Below is a small trained network, with its code and all its weights. Each question gives an input and a class and asks what happens when units are switched off, that is, made to give their printed mean instead of their output.

import numpy as np


def w(rows, s, z=0):
    codes = np.array(rows[::2]) - 128.0
    scale = np.full(codes.shape[1], s)
    scale[-1] = z or s
    return codes * scale


def f(y):
    return np.maximum(y, 0)


def log_softmax(a):
    a = a - a.max(-1, keepdims=True)
    return a - np.log(np.exp(a).sum(-1, keepdims=True))


def net(x, mask):
    res = np.array(x, float).reshape(1, 7) / 4 @ E
    y = f(res @ A[0][:, :-1].T + A[0][:, -1])
    res = res + np.where(mask, y, B[0][:, -1]) @ B[0][:, :-1]
    return log_softmax(res[-1] @ U[:, :-1].T + U[:, -1])


A, B = {}, {}
E = w([
[128,128,129],'x0',
[128,128,128],'x1',
[69,37,113],'x2',
[128,129,127],'x3',
[128,128,128],'x4',
[201,66,175],'x5',
[79,144,255],'x6',
],0.0099)
A[0] = w([
[142,97,206,64],'n1',
[189,197,122,184],'n2',
[151,106,134,191],'n3',
[185,204,141,215],'n4',
[139,176,185,135],'n5',
[91,136,196,151],'n6',
[80,90,148,83],'n7',
[40,98,198,12],'n8',
[145,130,189,1],'n9',
[91,136,199,147],'n10',
[61,115,233,89],'n11',
[95,160,96,133],'n12',
[115,189,160,5],'n13',
[66,35,128,169],'n14',
[89,105,153,89],'n15',
[166,57,145,43],'n16',
[152,131,89,187],'n17',
[108,159,196,113],'n18',
[107,176,161,11],'n19',
[163,66,144,54],'n20',
[35,194,81,70],'n21',
[151,160,134,174],'n22',
[127,127,128,117],'n23',
[161,47,140,37],'n24',
[25,203,79,243],'n25',
[98,177,244,117],'n26',
[246,95,155,32],'n27',
[145,129,175,6],'n28',
[110,111,91,38],'n29',
[143,88,234,52],'n30',
[93,160,96,143],'n31',
[61,180,95,80],'n32',
[53,153,170,70],'n33',
[143,131,175,4],'n34',
[210,101,156,99],'n35',
[154,157,126,154],'n36',
[143,69,133,57],'n37',
[210,247,147,67],'n38',
[48,17,85,79],'n39',
[105,104,79,31],'n40',
[91,112,107,81],'n41',
[208,67,166,155],'n42',
],0.013,0.0042)
B[0] = w([
[73,171,108,177],'n1',
[92,177,74,210],'n2',
[159,139,117,161],'n3',
[132,218,123,219],'n4',
[127,140,182,187],'n5',
[66,150,160,199],'n6',
[77,128,112,163],'n7',
[53,80,75,195],'n8',
[100,181,116,156],'n9',
[64,143,165,201],'n10',
[46,154,73,223],'n11',
[91,153,126,170],'n12',
[112,132,186,159],'n13',
[138,52,72,209],'n14',
[89,121,115,157],'n15',
[109,100,73,162],'n16',
[143,147,84,180],'n17',
[126,129,187,192],'n18',
[134,127,178,155],'n19',
[110,98,84,159],'n20',
[195,190,69,205],'n21',
[131,164,120,168],'n22',
[127,128,129,128],'n23',
[121,104,64,164],'n24',
[80,28,188,250],'n25',
[119,141,229,238],'n26',
[177,180,185,187],'n27',
[106,170,116,146],'n28',
[122,95,155,147],'n29',
[53,184,100,197],'n30',
[85,148,131,173],'n31',
[166,185,91,184],'n32',
[94,74,148,185],'n33',
[107,170,117,146],'n34',
[168,163,164,178],'n35',
[114,149,107,163],'n36',
[131,115,82,152],'n37',
[146,2,86,225],'n38',
[197,97,199,214],'n39',
[117,83,163,156],'n40',
[146,113,146,150],'n41',
[208,127,91,199],'n42',
],0.065,0.011)
U = w([
[45,131,3,250],'0',
[186,13,207,245],'1',
[237,189,75,90],'2',
[232,50,24,99],'3',
[103,117,240,135],'4',
[48,34,124,23],'5',
[104,244,145,29],'6',
],0.005,0.011)

Each question gives the input, the list of numbers given to net, and the class t.
The units are the neurons (one row each of A and B). Each row of codes is followed by its name. A weight is (code - 128) times the scale printed after its matrix; where a second scale follows, it is the last column's (A, B and U).
mask holds one flag per neuron, in row order. A switched-off neuron (its flag False) gives its mean, the last column of its row in B, instead of its output. The means were averaged over made-up inputs and are rounded, as every weight is.
A unit's drop is (log p(t) with every unit on - log p(t) with that unit switched off) / (log p(t) with every unit on - log p(t) with every unit switched off).
The circuit of an input: a set's keep is (log p(t) with only the set's units on - log p(t) with every unit switched off) / (log p(t) with every unit on - log p(t) with every unit switched off). Starting from the 12 units with the biggest drops (on a tie, the unit counted first), units are removed one at a time, each time the one whose removal leaves the highest keep (on an exact tie, the one counted first), for as long as the keep stays at least 0.8.
circuit, biggest first: the units of the circuit, biggest drop first
most important unit: the unit with the biggest drop
k most important neurons: the k neurons with the biggest drops, biggest first
drop when u is switched off: that unit's drop, to one decimal
input [-8,-1,0,-2,0,8,-7], class 2: most important unit -> n27
input [3,7,0,-1,-1,-6,1], class 4: circuit, biggest first -> (n25, n38)
input [-5,-8,-8,8,-2,-2,8], class 4: 2 most important neurons -> (n38, n26)
input [1,7,1,-1,2,-7,1], class 5: 4 most important neurons -> (n25, n26, n27, n39)
input [6,7,0,4,-7,4,-4], class 2: 2 most important neurons -> (n38, n25)
input [-4,-3,-4,1,4,-6,1], class 4: 2 most important neurons -> (n25, n11)
input [-6,2,0,-3,8,-3,3], class 4: 2 most important neurons -> (n38, n14)
input [4,7,0,1,-5,4,4], class 6: 2 most important neurons -> (n38, n26)
input [-6,7,2,3,3,-8,1], class 5: 2 most important neurons -> (n25, n26)
input [0,5,-2,1,-2,1,2], class 6: 2 most important neurons -> (n25, n39)
input [2,-3,-8,5,3,-8,5], class 4: drop when n15 is switched off -> 0.0
input [4,3,0,-4,-6,5,3], class 6: drop when n27 is switched off -> 0.1
input [-7,-8,3,-7,3,-8,-4], class 1: drop when n25 is switched off -> 0.6
input [5,1,5,6,-6,-2,1], class 5: most important unit -> n26
